Below is a small trained network, with its code and all its weights. Each question gives an input and a target symbol and asks what happens when units are switched off, that is, made to give their printed mean instead of their output.

import numpy as np


def w(rows, s, z=0):
    codes = np.array(rows[::2]) - 128.0
    scale = np.full(codes.shape[1], s)
    scale[-1] = z or s
    return codes * scale


def norm(h):
    return h / np.sqrt((h * h).mean(-1, keepdims=True) + 1e-5)


def f(y):
    return y / 2 * (1 + np.tanh(0.7978845608 * (y + 0.044715 * y**3)))


def softmax(a):
    e = np.exp(a - a.max(-1, keepdims=True))
    return e / e.sum(-1, keepdims=True)


def log_softmax(a):
    a = a - a.max(-1, keepdims=True)
    return a - np.log(np.exp(a).sum(-1, keepdims=True))


def net(x, mask):
    ids = ['ΓΘΞΠΦΩαβζηλμστψ'.index(c) for c in x.split()]
    T = len(ids)
    res = E[ids] + P[:T]
    u = 0
    for l in range(2):
        r = norm(res)
        for j in range(2):
            rows = slice(4 * j, 4 * j + 4)
            q, k, v = (r @ M[l][rows].T for M in (Q, K, V))
            z = softmax(np.where(np.tri(T) > 0, q @ k.T / 4**0.5, -1e9)) @ v
            o = O[l][rows]
            res = res + np.where(mask[u + j], z, o[:, -1]) @ o[:, :-1]
        u += 2
        y = f(norm(res) @ A[l][:, :-1].T + A[l][:, -1])
        res = res + np.where(mask[u : u + 12], y, B[l][:, -1]) @ B[l][:, :-1]
        u += 12
    return log_softmax(norm(res)[-1] @ U[:, :-1].T + U[:, -1])


Q, K, V, O, A, B = {}, {}, {}, {}, {}, {}
E = w([
[148,114,94,158],'Γ',
[11,171,189,255],'Θ',
[156,142,95,191],'Ξ',
[133,75,164,197],'Π',
[197,102,128,155],'Φ',
[114,149,99,71],'Ω',
[144,100,163,106],'α',
[100,155,57,142],'β',
[93,14,170,37],'ζ',
[114,81,23,48],'η',
[70,163,106,171],'λ',
[37,151,121,201],'μ',
[120,110,124,140],'σ',
[199,86,159,172],'τ',
[141,173,115,169],'ψ',
],0.015)
P = w([
[189,177,165,136],'0',
[43,41,17,166],'1',
[199,148,130,8],'2',
[31,57,20,191],'3',
[203,153,163,30],'4',
[40,82,22,232],'5',
],0.011)
Q[0] = w([
[155,169,197,1],'L0H1',
[167,112,221,50],'L0H1',
[169,120,45,158],'L0H1',
[187,229,98,176],'L0H1',
[127,114,130,115],'L0H2',
[57,198,66,22],'L0H2',
[132,224,21,69],'L0H2',
[174,80,174,160],'L0H2',
],0.0084)
K[0] = w([
[2,55,86,144],'L0H1',
[28,79,60,130],'L0H1',
[127,138,211,140],'L0H1',
[123,138,126,180],'L0H1',
[47,183,154,177],'L0H2',
[87,189,192,110],'L0H2',
[182,157,225,139],'L0H2',
[120,107,44,169],'L0H2',
],0.011)
V[0] = w([
[123,225,217,156],'L0H1',
[115,93,224,153],'L0H1',
[64,101,185,122],'L0H1',
[52,87,64,99],'L0H1',
[100,177,254,42],'L0H2',
[160,123,147,122],'L0H2',
[155,133,33,129],'L0H2',
[171,76,114,119],'L0H2',
],0.0075)
O[0] = w([
[67,155,237,217,59],'L0H1',
[102,135,118,133,89],'L0H1',
[127,187,150,110,45],'L0H1',
[164,137,105,2,84],'L0H1',
[181,34,250,123,4],'L0H2',
[134,108,137,113,140],'L0H2',
[172,84,55,138,196],'L0H2',
[204,139,100,185,181],'L0H2',
],0.0061,0.0029)
A[0] = w([
[181,129,29,161,202],'L0N1',
[89,55,181,93,196],'L0N2',
[222,184,95,88,85],'L0N3',
[55,126,140,170,229],'L0N4',
[176,168,112,23,109],'L0N5',
[102,240,189,98,87],'L0N6',
[146,251,104,188,196],'L0N7',
[171,128,153,135,103],'L0N8',
[68,208,108,137,180],'L0N9',
[84,132,156,180,117],'L0N10',
[179,142,99,180,223],'L0N11',
[93,130,154,167,2],'L0N12',
],0.011,0.0042)
B[0] = w([
[46,91,175,107,255],'L0N1',
[61,165,119,163,154],'L0N2',
[104,158,78,43,191],'L0N3',
[133,128,109,68,228],'L0N4',
[169,179,23,120,224],'L0N5',
[83,132,210,64,128],'L0N6',
[102,78,143,44,172],'L0N7',
[190,171,122,54,120],'L0N8',
[111,2,145,70,163],'L0N9',
[163,106,77,80,173],'L0N10',
[97,130,113,70,190],'L0N11',
[126,127,71,122,131],'L0N12',
],0.0086,0.0076)
Q[1] = w([
[88,78,139,153],'L1H1',
[140,100,11,152],'L1H1',
[102,168,150,155],'L1H1',
[91,171,174,139],'L1H1',
[38,60,51,166],'L1H2',
[176,178,182,93],'L1H2',
[31,67,81,179],'L1H2',
[158,149,210,150],'L1H2',
],0.012)
K[1] = w([
[146,161,160,112],'L1H1',
[102,138,90,224],'L1H1',
[126,139,163,71],'L1H1',
[153,130,128,66],'L1H1',
[184,117,252,99],'L1H2',
[99,152,85,175],'L1H2',
[194,81,200,149],'L1H2',
[68,119,146,161],'L1H2',
],0.014)
V[1] = w([
[184,114,120,153],'L1H1',
[166,55,108,147],'L1H1',
[183,112,168,108],'L1H1',
[137,117,131,76],'L1H1',
[149,89,167,165],'L1H2',
[7,116,117,152],'L1H2',
[81,93,178,114],'L1H2',
[203,127,160,221],'L1H2',
],0.016)
O[1] = w([
[126,153,36,172,55],'L1H1',
[138,177,96,235,191],'L1H1',
[170,61,2,145,40],'L1H1',
[128,55,100,222,148],'L1H1',
[170,178,47,139,116],'L1H2',
[14,246,134,59,137],'L1H2',
[173,234,132,88,197],'L1H2',
[195,33,19,162,2],'L1H2',
],0.0078,0.0086)
A[1] = w([
[61,19,83,166,35],'L1N1',
[90,146,135,156,71],'L1N2',
[155,127,148,65,90],'L1N3',
[86,91,105,138,101],'L1N4',
[118,91,209,148,151],'L1N5',
[158,124,201,170,254],'L1N6',
[216,78,127,153,175],'L1N7',
[92,186,131,74,160],'L1N8',
[195,42,126,168,55],'L1N9',
[153,140,80,177,209],'L1N10',
[210,252,177,87,10],'L1N11',
[92,87,147,126,17],'L1N12',
],0.014,0.0046)
B[1] = w([
[240,122,166,59,164],'L1N1',
[216,172,19,137,135],'L1N2',
[167,135,20,237,159],'L1N3',
[192,171,166,128,144],'L1N4',
[37,71,88,39,142],'L1N5',
[18,70,122,32,134],'L1N6',
[71,176,185,200,138],'L1N7',
[198,144,128,205,250],'L1N8',
[83,105,194,255,139],'L1N9',
[41,149,142,57,146],'L1N10',
[230,92,155,64,191],'L1N11',
[193,140,135,48,128],'L1N12',
],0.009,0.012)
U = w([
[110,164,169,124,93],'Γ',
[99,72,170,55,185],'Θ',
[115,178,146,102,1],'Ξ',
[129,217,56,191,117],'Π',
[148,87,119,169,207],'Φ',
[133,150,165,138,142],'Ω',
[122,139,155,144,131],'α',
[125,168,160,130,41],'β',
[163,124,186,184,162],'ζ',
[117,111,22,51,32],'η',
[122,148,159,118,69],'λ',
[132,189,212,97,40],'μ',
[250,183,154,114,123],'σ',
[158,100,115,161,162],'τ',
[157,110,166,124,108],'ψ',
],0.012,0.0039)

Each question gives the input, a string of symbols that net reads in full, and the target symbol t.
The units are the heads (4 rows each of Q, K, V and O) and the neurons (one row each of A and B). Each row of codes is followed by its name. A weight is (code - 128) times the scale printed after its matrix; where a second scale follows, it is the last column's (O, A, B and U).
mask holds one flag per unit, layer by layer, with each layer's heads first. A switched-off unit (its flag False) gives its mean, the last column of its rows in O or B, instead of its output. The means were averaged over made-up inputs and are rounded, as every weight is.
A unit's drop is (log p(t) with every unit on - log p(t) with that unit switched off) / (log p(t) with every unit on - log p(t) with every unit switched off).
The circuit of an input: a set's keep is (log p(t) with only the set's units on - log p(t) with every unit switched off) / (log p(t) with every unit on - log p(t) with every unit switched off). Starting from the 12 units with the biggest drops (on a tie, the unit counted first), units are removed one at a time, each time the one whose removal leaves the highest keep (on an exact tie, the one counted first), for as long as the keep stays at least 0.8.
circuit, biggest first: the units of the circuit, biggest drop first
unit that matters most: the unit with the biggest drop
top k neurons: the k neurons with the biggest drops, biggest first
which heads matter: for each layer, one digit per head in row order, 1 if its drop is at least 0.15 and else 0, layers parted by /
drop when u is switched off: that unit's drop, to one decimal
input η σ η Φ, target Θ: circuit, biggest first : L1H2; L0H1
input η σ σ Π τ Π, target Θ: which heads matter : 00 / 00
input Π η σ λ η λ, target η: top 3 neurons : L0N1; L0N3; L0N5
input ζ β σ σ σ μ, target σ: top 4 neurons : L0N3; L0N1; L0N11; L0N9
input σ σ σ Ξ Θ, target Θ: unit that matters most : L0N6
input Ω σ η, target σ: circuit, biggest first : L0H2; L1N3; L1N5; L0N9
input σ Θ Φ σ, target Π: top 4 neurons : L0N7; L0N3; L0N1; L0N9
input η Θ σ σ Π η, target Θ: which heads matter : 10 / 00
input τ η Π Γ, target Φ: which heads matter : 10 / 01
input ζ λ τ ζ, target σ: which heads matter : 01 / 01
input Π α Θ σ Γ σ, target η: top 4 neurons : L0N1; L0N3; L0N5; L0N9
input τ σ η η, target Φ: which heads matter : 10 / 01
input σ σ Π Π, target Π: circuit, biggest first : L0H1; L1H2; L0H2
input τ η η τ, target Φ: circuit, biggest first : L1H2
input η τ σ λ σ β, target Θ: which heads matter : 00 / 00
input Π Θ ζ μ, target η: which heads matter : 11 / 01
input ζ σ η, target σ: top 2 neurons : L0N5; L1N3
input Π σ ζ λ, target η: top 2 neurons : L0N3; L0N1
input σ η σ β Θ τ, target Π: top 3 neurons : L0N3; L0N1; L0N7
input ζ Φ Π σ, target σ: unit that matters most : L0H2
input α σ σ Φ ζ, target σ: top 2 neurons : L0N5; L1N3
input σ Ξ ζ Π, target Π: top 3 neurons : L0N3; L0N7; L0N1
input η α μ Π, target Θ: top 2 neurons : L0N5; L1N5
input η η η μ, target Θ: drop when L1H2 is switched off : 0.1
input σ σ ψ τ, target Π: drop when L0N1 is switched off : 0.2
input τ μ λ σ ψ σ, target Φ: drop when L0N10 is switched off : 0.0
input Π Ξ λ σ Π Π, target η: unit that matters most : L0H1
